[[ 1.74 -3.02 -1.97]
 [-0.50 -3.21 -0.84]
 [-2.19  5.37 -3.37]
 [ 0.98  3.73  2.82]
 [-1.62  1.32  1.71]
 [-3.06 -0.94 -2.66]
 [ 2.03 -2.04  5.07]]
->
[[ 2.03 -2.04  5.07]
 [-3.06 -0.94 -2.66]
 [-1.62  1.32  1.71]
 [ 0.98  3.73  2.82]
 [-2.19  5.37 -3.37]
 [-0.50 -3.21 -0.84]
 [ 1.74 -3.02 -1.97]]

[[-3.52  4.41  2.07  5.19  0.08]
 [-4.35  2.74  1.83 -4.58 -2.00]
 [ 3.69 -4.48  3.62 -1.96  4.25]
 [ 4.18 -1.65  4.80 -2.84 -4.66]
 [ 1.46 -4.64  1.11 -1.80  2.25]
 [-2.64  4.41  2.94 -2.31 -1.70]
 [ 2.24 -0.76 -0.91 -3.75 -0.60]
 [-3.06  5.03 -3.69 -1.79 -2.36]
 [ 2.91  2.29 -4.04  2.31  5.04]
 [ 4.26  1.59 -0.40  5.15 -0.28]
 [-4.66  1.65 -1.61 -2.36  2.65]]
->
[[-4.66  1.65 -1.61 -2.36  2.65]
 [ 4.26  1.59 -0.40  5.15 -0.28]
 [ 2.91  2.29 -4.04  2.31  5.04]
 [-3.06  5.03 -3.69 -1.79 -2.36]
 [ 2.24 -0.76 -0.91 -3.75 -0.60]
 [-2.64  4.41  2.94 -2.31 -1.70]
 [ 1.46 -4.64  1.11 -1.80  2.25]
 [ 4.18 -1.65  4.80 -2.84 -4.66]
 [ 3.69 -4.48  3.62 -1.96  4.25]
 [-4.35  2.74  1.83 -4.58 -2.00]
 [-3.52  4.41  2.07  5.19  0.08]]

[[-0.85 -1.65 -0.23  0.24 -1.01 -0.50]
 [ 3.60  0.05 -0.41 -5.58  0.27  3.89]
 [-1.68  0.36 -0.37 -2.92  0.27  3.03]
 [ 4.15  0.48 -0.55 -5.58  0.42  3.52]
 [ 4.71 -1.10 -0.43 -3.25 -0.08  0.35]
 [-2.24 -1.10 -0.36 -6.08 -0.08  2.79]
 [ 4.43 -0.37 -0.42 -2.75 -0.66  2.18]]
->
[[ 4.43 -0.37 -0.42 -2.75 -0.66  2.18]
 [-2.24 -1.10 -0.36 -6.08 -0.08  2.79]
 [ 4.71 -1.10 -0.43 -3.25 -0.08  0.35]
 [ 4.15  0.48 -0.55 -5.58  0.42  3.52]
 [-1.68  0.36 -0.37 -2.92  0.27  3.03]
 [ 3.60  0.05 -0.41 -5.58  0.27  3.89]
 [-0.85 -1.65 -0.23  0.24 -1.01 -0.50]]

[[-1.03 -0.25  2.06 -0.81  2.43  0.10 -0.04 -1.40 -0.38 -1.24  1.17 -0.93]
 [ 0.37 -0.43  1.27 -1.86  1.14  0.95  0.34  1.84 -0.58  0.88  0.01 -0.59]
 [ 1.33  1.62  1.68  2.23  4.69  1.58 -2.95 -1.01  1.36 -0.36 -1.42 -0.86]
 [ 0.12  0.74 -0.24 -1.70  0.04  0.02  0.69  1.37 -0.94  0.46 -0.30  1.11]
 [-3.59  2.63 -0.39  3.50 -0.82 -2.43 -1.90  3.73  0.14  0.28  2.77 -3.86]
 [ 1.42  2.75 -4.28 -4.31 -0.15  1.08 -0.96 -0.08 -2.01 -3.31 -2.76 -5.21]
 [ 0.03 -2.40 -0.41  1.07 -2.55  1.27  0.64  0.79  1.19 -3.43  0.67  0.33]
 [-0.91 -1.61 -2.88  2.17 -3.49 -0.10  1.18 -0.01  2.47 -2.49 -1.49 -0.94]]
->
[[-0.91 -1.61 -2.88  2.17 -3.49 -0.10  1.18 -0.01  2.47 -2.49 -1.49 -0.94]
 [ 0.03 -2.40 -0.41  1.07 -2.55  1.27  0.64  0.79  1.19 -3.43  0.67  0.33]
 [ 1.42  2.75 -4.28 -4.31 -0.15  1.08 -0.96 -0.08 -2.01 -3.31 -2.76 -5.21]
 [-3.59  2.63 -0.39  3.50 -0.82 -2.43 -1.90  3.73  0.14  0.28  2.77 -3.86]
 [ 0.12  0.74 -0.24 -1.70  0.04  0.02  0.69  1.37 -0.94  0.46 -0.30  1.11]
 [ 1.33  1.62  1.68  2.23  4.69  1.58 -2.95 -1.01  1.36 -0.36 -1.42 -0.86]
 [ 0.37 -0.43  1.27 -1.86  1.14  0.95  0.34  1.84 -0.58  0.88  0.01 -0.59]
 [-1.03 -0.25  2.06 -0.81  2.43  0.10 -0.04 -1.40 -0.38 -1.24  1.17 -0.93]]

[[ 1.79  0.19  3.77 -2.21 -0.84  0.37  3.01 -1.27]
 [ 2.18 -0.75 -4.72  0.62 -1.51 -0.35 -0.19 -1.89]
 [ 0.41  2.62  2.49 -2.84 -1.39 -0.40 -2.13 -0.23]
 [-3.49  1.61  0.35 -3.09 -1.27  0.61 -0.57  1.80]]
->
[[-3.49  1.61  0.35 -3.09 -1.27  0.61 -0.57  1.80]
 [ 0.41  2.62  2.49 -2.84 -1.39 -0.40 -2.13 -0.23]
 [ 2.18 -0.75 -4.72  0.62 -1.51 -0.35 -0.19 -1.89]
 [ 1.79  0.19  3.77 -2.21 -0.84  0.37  3.01 -1.27]]

[[ 0.90  0.21 -0.39  0.43]
 [-0.08 -1.03  0.35 -0.32]
 [-0.04  2.73  0.16 -0.16]
 [-3.01 -1.55 -3.32 -2.54]
 [ 1.91  0.39  0.09 -1.37]
 [-4.73 -4.39 -1.61 -5.17]]
->
[[-4.73 -4.39 -1.61 -5.17]
 [ 1.91  0.39  0.09 -1.37]
 [-3.01 -1.55 -3.32 -2.54]
 [-0.04  2.73  0.16 -0.16]
 [-0.08 -1.03  0.35 -0.32]
 [ 0.90  0.21 -0.39  0.43]]

[[-3.96  5.96  5.71  5.34]
 [ 2.79  2.13 -2.95  5.52]]
->
[[ 2.79  2.13 -2.95  5.52]
 [-3.96  5.96  5.71  5.34]]
